In the rows, zero is written as 128.
Each row of numbers stands for one node and depends on some of the facts below. Use the named rows to name the rest.

Facts:
bebo | Δ fligobram | Π nudrir | ε e
befar | Δ fliteni | Π klotok | ε c
beluk | Δ zabra | ε a
betil | Δ vastas | Π tutem | ε e
bisker | Δ dolen | Π bute | ε a
bobeste | Δ klupur | Π perur | ε d
bragu | Δ plunukis | ε f
braso | Δ rulu | Π zemir | σ soskegen | ε d
brebastam | Δ broka | Π stosos | σ fevu | ε e
brisodru | Δ vastas | Π bronol | ε c
brisubrir | Δ brumem | σ stidrok | ε c
briten | Δ rulu | Π klistan | ε d
broka | Δ mibri
bronol | Δ vastas | Π kibru | ε e
brumem | Δ mibri | Π broka | σ gisos
bruzezi | Δ flafik | ε f
bute | Δ dolen | ε b
dabo | Δ stimek | σ vebre | ε e
dagron | Δ posta | ε d
dedaskor | Δ fluzak | Π klofer | ε b
demubal | Δ pogrum | Π riklo | ε c
dife | Δ brumem | Π flelos | ε c
dolen | Δ trolok | σ zonoflor
draler | Δ stidrok | Π zabra | ε a
drebi | Δ rabro
drizer | Δ dripadros | Π drodom | σ nitreva
drodom | Δ dripadros | ε a
drofa | Δ klupur | Π bobeste
drona | Δ flesi | Π nanu | σ brebastam | ε g
fese | Δ gidu | ε c
fesko | Δ tutem | σ zolis | ε e
fevu | Δ fluzak | Π peki
fitem | Δ stidrok
flabor | Δ fliki
flafik | Δ gibre | σ dagron
flato | Δ flabor | Π poflas | ε g
flazak | Δ flabor | Π flato | ε g
flelos | Δ brumem | Π brisubrir | ε c
flesi | σ gidu
flezan | Δ gisos | Π rulu
fligobram | Δ sagem | σ drona
fliki | Δ dripadros | Π kadrim | σ bobeste
fliteni | Δ rabro | Π mibri
fluvum | Δ gidu | Π fese | σ skofezen | ε a
fluzak | σ grafasom
gedriro | Δ drofa | Π netim | σ gredrom | ε b
gefer | Δ pogrum | Π pafo | σ trolok | ε c
gibre | Δ drevim | Π gisos
gidu | Δ stidrok | Π grafasom | σ dolen
gisos | Δ drevim | Π loflan
godriror | Δ skipimo | Π nimum
gosopla | Δ trolok | Π dolen
goste | Δ drizer | ε b
gotos | Δ fevu | Π sabebas | σ rulu | ε a
grafasom | Δ stidrok | Π draler
grapos | Δ flesi | Π drona | ε b
gredrom | Δ rulu | σ pokli | ε d
gribri | Δ fitem | ε a
gridobos | Δ skipimo | ε c
grifa | Δ drebi | Π kluda | σ bebo | ε a
gripli | Δ fliki | Π flabor | σ gribri | ε b
gustas | Δ gosopla | σ brisubrir | ε c
kadrim | Δ dripadros | Π drizer | σ lozu | ε a
kefa | Δ perur | σ drizer | ε g
kibru | Δ vastas | ε e
kigra | Δ fligobram | ε e
klestaden | Δ fluzak | Π fevu | ε f
klistan | Δ rulu | Π braso | ε a
klodrul | Δ drizer | Π goste | ε c
klofer | Δ fluzak | ε f
klotok | Δ fliteni | Π skugo | ε g
kluda | Δ drebi | ε a
kogede | Δ flesi
lagregas | Δ rabro | Π drebi | σ fligobram | ε a
lamedos | Δ trugos | Π staflabos | ε a
letrusak | Δ klupur | Π drofa
loflan | Δ drevim | Π mota | σ vigok
lozu | Δ fitem | Π gribri | ε g
megagros | Δ bidram | Π vebre
mestubruk | Δ grafasom | Π sizol | σ fluvum | ε f
mezo | Δ plinugak | σ stimek | ε c
mibri | Δ rabro | Π vumas | σ stogera
miplam | Δ flafik | Π trudrudom | ε a
moskes | Δ skipimo | Π godriror | ε a
mota | Δ drevim | Π zonoflor | ε g
muskeska | Δ skifekur | ε f
nadrozun | Δ drofa | Π gedriro | ε e
nanu | Δ flesi | Π posta | ε c
netim | Δ drofa | ε b
nimum | Δ skipimo | Π gridobos | ε c
nitram | Δ loflan | ε c
nitrel | Δ vastas | Π brisodru | σ gripli | ε e
nitreva | σ mota
nizum | Δ flezan | ε b
nudrir | Δ fligobram | Π kigra | ε e
pafo | Δ pogrum | σ drodom | ε c
peki | Δ fluzak | Π dedaskor | ε f
perur | Δ klupur | σ mibri
piga | Δ letrusak | ε a
plinugak | Δ fosur | Π soskegen | σ loflan
plomel | Δ zose | Π stogera | ε d
ploskim | Δ nitreva | ε d
plostom | Δ posta | Π dagron | ε a
poflas | Δ flabor | Π zaplavo | σ rabro | ε g
pogrum | Δ plunukis | Π bragu | σ lagregas
pokli | Δ kogede | ε b
posta | Δ flesi | Π kogede
rabro | σ sisko
rapozan | Δ fligobram | Π voto | ε e
relem | Δ bidram | ε a
riklo | Δ pogrum | Π gefer | ε a
rimol | Δ skipimo | Π moskes | ε c
rulu | Δ gisos
sabebas | Δ fevu | ε b
siplam | Δ megagros | ε b
sisko | Δ lekla | ε b
sizol | Δ grafasom | ε f
skalan | Δ tutem | Π fesko | ε b
skifekur | Δ rabro | Π fliteni
skofezen | Δ tebo | ε d
skugo | Δ fliteni | ε e
soskegen | Δ fosur | σ flafik | ε b
sosta | Δ godriror | ε g
staflabos | Δ trugos | ε a
stebrubim | Δ drevim | Π gibre | ε g
stidrok | σ plinugak
stimek | Δ mibri | Π brumem | σ fliki
stogera | Δ zose | ε d
stosos | Δ broka | ε e
stubun | Δ fliteni | Π befar | ε e
tebo | Δ lekla | Π tevagus | σ bragu
tevagus | Δ lekla | Π sisko | ε d
toradrer | Δ meplis | ε e
trolok | σ broka
trudrudom | Δ flafik | Π bruzezi | ε f
trugos | Δ meplis | Π toradrer
tutem | Δ vastas | Π nitrel
vagu | Δ plinugak | Π mezo | ε a
vastas | Δ stidrok | Π fitem
vebre | Δ bidram | Π relem | σ pafo | ε g
vigok | Δ letrusak | Π piga | ε a
voto | Δ fligobram | Π bebo | ε a
vumas | Δ rabro | Π lagregas | ε e
zabra | Δ stidrok | Π vastas
zaplavo | Δ flabor | ε g
zemir | Δ rulu | Π gredrom | ε d
zolis | Δ fliteni | Π stubun | ε e
zonoflor | Δ drevim | ε f
zoplan | Δ tebo | Π skofezen | ε d
zose | Δ plunukis | Π pogrum
zupon | Δ gidu | Π fluvum | ε a

Named rows:
stimek: [168 159  69 156 159 112 163  66 102 154 112 190  96  90 135 186 150 100
 108 146 183 112 101  75 128 129 132]
gosopla: [139 102 154 139  90 111 155 147 109 172 114 111 126 117 117 124 137 126
 104 132 150 116 162  75 140 159 104]
drizer: [117 145 103  99 121 157 144  61 114  95 197 114 186  67 162 106 127 127
 121 164  69  94  61 131 153 113 154]
nadrozun: [148 122 184 154 118 114 165 114 105 189 103 116 114 129 132 125 123 123
 118 166 139 126 175  93 138 142  76]
stebrubim: [131 118 163 124 106 140 144 147 120 203  88 137 132 115 115 129 151 128
 129 143 137  94 161  95  88 150 107]
gidu: [165 108  83 167  93 118 153  80  90 132 152 156 108 110 144 188 139 117
 123 151 144  68 104  59 121 133 115]
godriror: [118 128 127 125 138 126 122 147 148 128 135 107 144 138 132 104 114 143
 122 127 131 152 135 136 137 121 133]
lamedos: [147 117 138 119 100 137 157 155 110 192 110 133 106 109 113 130 153 120
 104 116 152 108 144 104 141 156  98]
nizum: [125 148 209 124 143 187  98 185 149 135  89 134 150 141 119 140 151 120
 138 136 124  97 108 140  93 132 127]
beluk: [124 104 110 140 117 145 115 188 130  92 128 137 135 139 118 167 147 126
 132  93 116 113 143 145 149 137 103]
skugo: [ 86 158 122 108 208 127  89 110 185  79 152 136 150 161 147  97 101 174
 139 163 121 209 127 209 139  78 145]
fosur: [116 116 137 154 135 130 133 157 130 104 108 114 149 140 135 117 125 122
 130 103 128 129 152 116 148 126 112]
zaplavo: [140 132  89  74 177 138 124 144 154 143 131 123 175 140 117  72  59 146
 193  83  81 126 128 200 119  97 150]
kefa: [106 142 112 151 139 161 144  73 118 102 146 122 140  97 162 137 178 106
 157  96  81 101  93 110 115 102 119]
bute: [155 109 148 111 114 158 143 152 134 184 116 123 108 136 129 112 163 122
 118 107 130 130 141 142 126 138  94]
klofer: [ 83 142  76 104 122 118  77 137 175  63 163  87 141 150 137  65  87 152
 144 101 106 195 120 187 115 107 183]
sabebas: [149 117 150 110 109 158 138 152 127 185 113 119 107 134 123 121 164 132
 117 104 131 131 139 144 130 138 100]

Which node is each row?
No name comes twice in this set of rows, the named rows included.
[147  88 161 153 111 103 152 146 108 170 132 161 125 140 127 173 118 153
 131 190 131  98 196  93 125 155  58] | betil
[111 163 234 113 105 138 129 162 125 169  79 148 122 124 108 148 116 105
 120 181 141  79 148  98  59 164  99] | briten
[135 109  71 149  73  88 150  90  80 110 144 152 115  96 118 183 137 109
 131 134 134  72 120  58  96 148 134] | mestubruk
[131 190 187 125 128 151  90  72 141  93 138 147 113 134 138 154 117 105
 173 158 126  95  71 128  28 109 161] | braso
[104 190 161 109 156 164  59  66 171  38 171 129 135 153 157 128 106 126
 178 152  89 137  51 182  25  82 200] | gredrom
[136 101 102 118 108 143 107 176 147 112 152 129 130 148 114 140 139 154
 133 118 120 139 141 162 133 132 122] | draler
[136 140 112 104 133 138 137 154 140 159 105 162 119 116 105 139 164 121
 101 129 149 140 139 144 151 150 126] | kluda
[135 141 106  69 179 123  85  65 159  33 171 140 131 156 110 146 173 151
 135  65  84 193  39 177 129  72 219] | lagregas
[129 126 174 140 145 115 139 110 122 166 120 130 138 144 140 116 122 140
 132 155 122 149 169 123 135 133  93] | toradrer
[122 134 169 134 147 130 126 115 151 135 133 109 132 156 153 106 112 149
 147 144 111 160 160 142 122 113 111] | bebo
[109 123 115 132  76 102 149 142 105 163 107 116 120 102 113 119 119 113
 108 139 155 119 172  78 134 155 114] | klestaden
[111 105 128 124 160 121  72 135 171  65 183 122 148 194 153 135  73 194
 165 158 100 186 150 210 116  86 133] | bronol
[161  90  64 132 101 133 131 100  96 117 166 164 100 121 132 188 167 121
 128 113 130  75  90 107 113 129 133] | fluvum

Now the same nodes, written a new way:
Some rows with their names:
beluk: [134 115 133 128 121 116 126 151 132 124 125 131 102 134 139 114 129 151
 109 139 109 153 138 133 116 127 110 102 123 121 134 106 122 124 106  98
 116 116 129 156 142]
drebi: [133 115 180 126  98 130  77 119  81 183 109 159 109 133 145 135 159 135
 151 117 115 108 121  87 137 130 166  64 108 151 187 163 148 177 106 110
 143 124 132 134 143]
meplis: [129 114 126 125 121 120 126 129 120 126 117 126 129 142 130 127 130 123
 144 124 127 122 132 118 130 117 123 127 139 128 126 119 125 132 136 132
 127 126 129 134 138]
nanu: [138 113 128 107 110 128 104 119 158 143 123 124 131 167 146 159 123 125
 135 122 109 107 136 115  95 128 124 119 130 120 144 110 141 123 129 140
 107 147 123 123 136]
nitrel: [114 180 113  86 131 110 145 100 203 138  96 144 122 103 147 113 113 130
 112 135 113 123 130 125  97 141  85  76 100 126 145 138 127  92 111 102
 148 149 138  97  87]
vastas: [132 116 159 114  96 108  98 134 122 171  92 161 102 130 138 123 156 143
 138 137  99 115 118  92 123 132 129  41  79 151 181 136 131 151  99  89
 144 115 135 136 148]
zolis: [105 131 123 143 143 100 130 119  72  94 119 103 151 125 131 111 117 111
 121 164 128 117 153 126 170 127 106 163 155 133 144 157 132 136 159 157
 131 118 122 139  96]
flelos: [125 140 183 124 142 114 105 129  66 107 142 111 111 146 127 119  99 146
  54 102 136 107 145 150 148 128 149 148 163 106 154 137 188 137 147 159
 119 144 123 138 118]
fliki: [125 177 111 164 156 143 167 103 145 127 145 127 148  73 100 145 108  89
 149 146 128 143 138 144 174 131 107 188  98 132  92 129 128 137 110 154
 126  90 139 127  92]
klofer: [141 105 149 129  92 145  91 110 114 162 108 162 104 136 161 129 170 117
 150 117 120 112 110  95 124 128 153  58 109 156 158 140 128 166 102  94
 143 120 136 134 156]
moskes: [139 113 136 135 128 131 121 136 113 108 134 139 110 143 122 125 134 135
 110 113 142 142 113 149 129 121 128 137 151 120  98  95 132 122 132 131
 108 127 134 136 154]
befar: [132 116 162 108 121 132  95 111 134 136 131 111 125 163 148 143 107 133
  96 119 112 108 161 129 115 131 136 122 139 109 175 129 166 134 131 152
 118 150 118 126 129]
vumas: [117 125 133 103 101 113  85  94 116 146  88 135 131 147 164 142 134 110
 121 130 116  92 126  99 117 128 127  70 125 137 191 153 142 139 142 131
 156 148 126 120 114]
klestaden: [126 108 110 153 136 131 148 135 109  93 141 115 133 134 139 103 131 101
 131 158 129 145 140 125 160 119 109 171 151 134 111 125 118 131 123 130
 112 109 123 154 144]
piga: [143 114 131 139 130 129 128 134 110 114 139 142 112 151 126 129 138 137
 116 113 139 144 111 149 114 119 124 138 152 118  95  96 132 128 135 129
 107 133 135 133 161]
stebrubim: [120  95 118 164 150 140 132 149 113  90 147 101 127 130 133 117 139 109
 129 153 146 155 137 133 149 138 132 177 151 127 111 141  83 125 116 116
 123  99 124 165 137]
sisko: [137 131 119 110 111 130 125 127 154 161 117 129 152 152 158 164 114 142
 137 128 103 116 134 135  97 115 144 130 112 114 146  86 145 119 143 138
 125 143 105 112 141]

Rows to name:
No name comes twice in this set of rows, the named rows included.
[115 132 112 124 140  71 173 191 103 118 121 133 135 114 120  94 106 162
 115 191  81 155 158 131 147 113  94 142  99 126 142  91 133 126 131  97
 121 102 114 163 126] | skalan
[123 167 159 131 151 140 135 111 112 118 135 125 123  98 117 102 102 132
  81  96 142 128 124 146 132 128 136 146 151 113 129 155 173 120 133 157
 138 157 134 101 101] | brumem
[109 152 160 118 146 100  97 110  53  86 108 108 121 134 145 116 104 132
  54 121 141  99 126 145 146 119 134 128 182 116 159 156 170 132 158 157
 140 148 131 117 102] | stosos
[125 144 168 121  91 208 121 128 152 148 165  68 119  77  99  55  94 152
  48  69 117  90 189 150  88 139 139  95 138 114 193 171 153  86 154 198
 132 184 128  94  70] | brisubrir
[138 162 140 122 147 129 161 143 176 130 129 151 105  92 107 104 123 156
  97 100 124 172 116 155 104 137 109 116 114 111  95 113 138 104  99 102
 126 130 146 114 119] | fluvum
[142 106 125 124 110 148 104 118 160 139 127 125 117 160 162 142 128 127
 123 117 117 130 133 135  97 130 138 111 132 115 139 100 126 118 121 123
 111 133 117 136 148] | relem
[134  97 161 143 104 146  69 116 136 152 115 149  86 136 157 152 176 126
 148 119 135 127 112 109 113 140 169  64  95 145 166 151  99 153  82  93
 145 101 137 136 154] | mota
[124 132  93  84 170 164 163 120 166 173 166 160 138 156  85  68  98 146
 132  88 215 186  72  76 115 174 130 125 228 124  75 174 160  81 111  22
 143 176 126 157 131] | drona
[133 144 135 115 113 155 120  95 190 180 106 155 129 110 139 125 133 112
 157 103 124 122 122 106 102 144 135  93  91 138 149 147 137 130 108 135
 135 144 127  93 115] | perur
[131 152 117 112 148 138 166 116 148 139 132 152 140 121  94 107 112 133
 143  91 165 143 101 119 118 144 124 135 154 125  89 138 148 107 136 116
 133 156 128 102 122] | pogrum
[141 121 128 123 130 112 132 126 106 109 116 140 125 149 120 128 131 138
 125 107 135 116 112 129 122 113 113 135 153 128 104 108 135 124 149 136
 117 138 134 124 143] | drofa
[128 132 148 123 137 109 119 125  89 101 129 121 118 145 129 126 118 136
  91 110 138 118 127 145 133 115 131 133 158 115 125 127 152 133 147 147
 119 142 129 125 135] | fliteni
[121 173 121 155 163 115 171 122 170 115 122 146 140  67 105 104 110 115
 144 152 118 169 138 140 155 144 105 178  86 122 100 137 130 119 104 147
 115 103 133 114  94] | gidu

Now the same nodes, written a new way:
Some rows with their names:
trolok: [130 109 121 130 139 124 148 168 154 124 133 142 126 110 110  99 147 134
 116 150 103  96 102 126 115  91 120 126 145  77  69 120  93 114 150 155
  90]
dolen: [125 110 127 116 134 130 143 154 187 114 138 143 117 118 110 110 186 147
 124 155 100  99  91 126 126 103 142 120 153  59  65  95  76 103 140 130
  86]
zonoflor: [122 242 131  84  78 121 120 175  33 144 160 151 110 153 145 139 154  97
  84  86  83 134 162 114 141  97 102  66 147 154  73 178 168 126 180 171
  79]
gefer: [116 159 102 149 144  86 116 129 142 123  74 142  80 112 123  98 171 126
 118 146 109  82 133 151 116  54  86 123 124 104  81 104 105 118 178 147
 112]
gedriro: [ 96 133 107 134 156 117 132 125 158 121 101 138  97 155 137  65 164 147
 119 156 135 107 128 169 146 107 117 108 151  75  83  86  98  91 142 109
 130]
brebastam: [128  69 106 188 158 125 136 166 173 159 165 108 111 174 151  28  64 131
 132 151 146  46 149 145 152 125  25 152 148 100 155 101 132 161 107 130
 114]
kigra: [ 99 214 106 108  93 124 118 152  47 139 156 128 118 158 179 158 145 100
  91  86 117 107 148 102 146 108 111  64 144 153  83 175 181 164 179 194
  84]
muskeska: [143 171 133 127 114 133 105 123 119 131 133 127  93 159 144 107 169 115
 134 132 112 127 144 136 125 111 117 103 132 132 159 179 152 157 121 118
  89]
relem: [118 180 123 138 143  98 119  74  94 123 105 110  89 125 133 160 171 120
 115 132 125 124 138 111 110  84 124 114 119 126 127 159 144 180 135 138
  95]
soskegen: [101 137 115 113 151 112 123 138 177 124 114 153  96 150 134  73 193 147
 127 177 118 109 105 162 155  96 113  92 157  75  68  82  97  71 142  99
 130]
klotok: [ 91 219 101 130 130 108 123 115  74 145 113 103 105 145 140 146 157 123
  87 147 134 123 116 114 111 110  97  74 140 148 111 188 165 178 162 180
 107]
meplis: [126 135 151 134 124 130 142 118 113 111 143 117 132 137 121 146 156 129
 134 139 113 141 117 110 104 121 153 113 125 107 117 174 135 155 126 137
  84]
siplam: [103 164 142 132 144 122 127 100  98 117 121 125  99 168 134 126 153 116
 130 148 142 156 141 139 135 119 131  88 123 126 136 158 158 139 119 124
 129]
poflas: [ 78 136  85 165 156  73 117 122 142 121  89 141  98 121 129 119 162 132
 114 157 129  83 115 144 140  65  88 117 137 104  69  99 118 135 192 157
 125]
fluzak: [125 109 124 141 135 116 142 162 151 123 128 131 128 114 110  99 146 141
 120 139 113 105 111 137 122  93 122 130 147  80  71 121  98 114 146 156
  93]
klestaden: [156 110 151 119 143 146 109 133 121 125 155 140 122 162 153  97 146  80
 169 159 134 140 150 143 157 107 131 124 127 129 192 162 153 158 113  88
  96]
goste: [104 157 128 130 140 132 122  84 117 112 123 116 102 179 148 124 175 132
 144 142 148 154 143 143 138 131 161  89 123 107 126 142 146 127 113  97
 120]

Which node is each row?
No name comes twice in this set of rows, the named rows included.
[156 105 158 127 162 155 148 140 136 128 159 113 141 139 113  98 141 123
 153 169 127 151 101 114 118 135 154 125 141 110 172 190 138 169  93 128
  85] | skifekur
[ 99 169 137 127 124 104 179  97  95 123 124 126 116 115 106 171 163 151
 133 127  95 158 134  88  74  84 105 149 118 119 105 165 116 184 149 117
  97] | gisos
[114 148 152 114 128 132 170 112  97 114 157 129 135 133 118 146 147 129
 143 127 102 160 136 105 101 110 128 133 135 107 114 162 130 169 118 115
  89] | drevim
[130 178 119 162 130 107 150 103 125 123 115 105 101 111 108 145 176 153
 100 143 103 138 104  94  64 102 113 113 128 125 131 196 139 180 123 153
  79] | broka
[127  28  94 128 191 162 155 168 126 152  56 100 185 104 141  19  99 121
 181 119 127 148 118 218 114  97 174 219 172  69 120 178  88 138 182 181
  82] | plinugak
[131 160  94 160 143  91 143 155 175 136  93 114 100  88  91  91 165 164
  87 165  91  91  86 121  82  78  81 133 148  87  73 147  92 136 159 172
  84] | mibri
[ 99 214 125 142 127  94 116 111  56 122 106 126  94 143 119 152 156 113
 100 124 135 144 145 127 125  95 114  78 121 147 100 165 168 141 155 170
 127] | dedaskor
[141 101 130 129 171 148 125 114 103 138 127 125 142 144 150  96 134  96
 171 142 151 146 149 151 152 111 170 139 149 119 182 170 151 177 114 114
  99] | vigok
[130 204 118 148 129  95 112  90 106 132  95 116  73 135 142 133 182 128
 113 153 122 132 139 130  93  89 105 113 116 137 147 176 152 165 133 133
  99] | befar
[121 180 127 143 115 104 139 122  65 103 131 120 125 117 109 173 155 121
 100 113 113 131 125  96  93  96 135 104 119 134  83 184 142 167 157 186
  81] | posta
[112  97 131 133 172 132 123 114 115 123 159 123 135 170 152 121 142 102
 169 173 162 140 126 133 179 125 159 109 140 122 170 150 174 165 122 119
 117] | flazak
[127 171 138 116 130 122 137 114  95 126 133 137 104 161 143 122 158 114
 134 128 119 151 155 138 125  99 118 116 130 121 139 155 148 148 123 110
 106] | nitram
[ 89 137 112 131 137 125 117  82 119 113 137 115 106 175 158 139 178 129
 138 139 146 128 136 136 144 137 166  88 137 101 130 128 152 144 129  99
 108] | flato
[121 136 111 120 138 127 121 136 170 125 109 144  99 143 136  76 173 139
 130 141 105  99 126 161 150  94 115 111 145  71  92  88  88  98 136 111
 101] | mezo
[159  64 142 132 179 124 139 185 185 108 161 164 150 113  94  97 155 113
 160 188 119 106  91 141 167  95 153 132 143  78 104 113 109 112 137 139
 100] | fliki

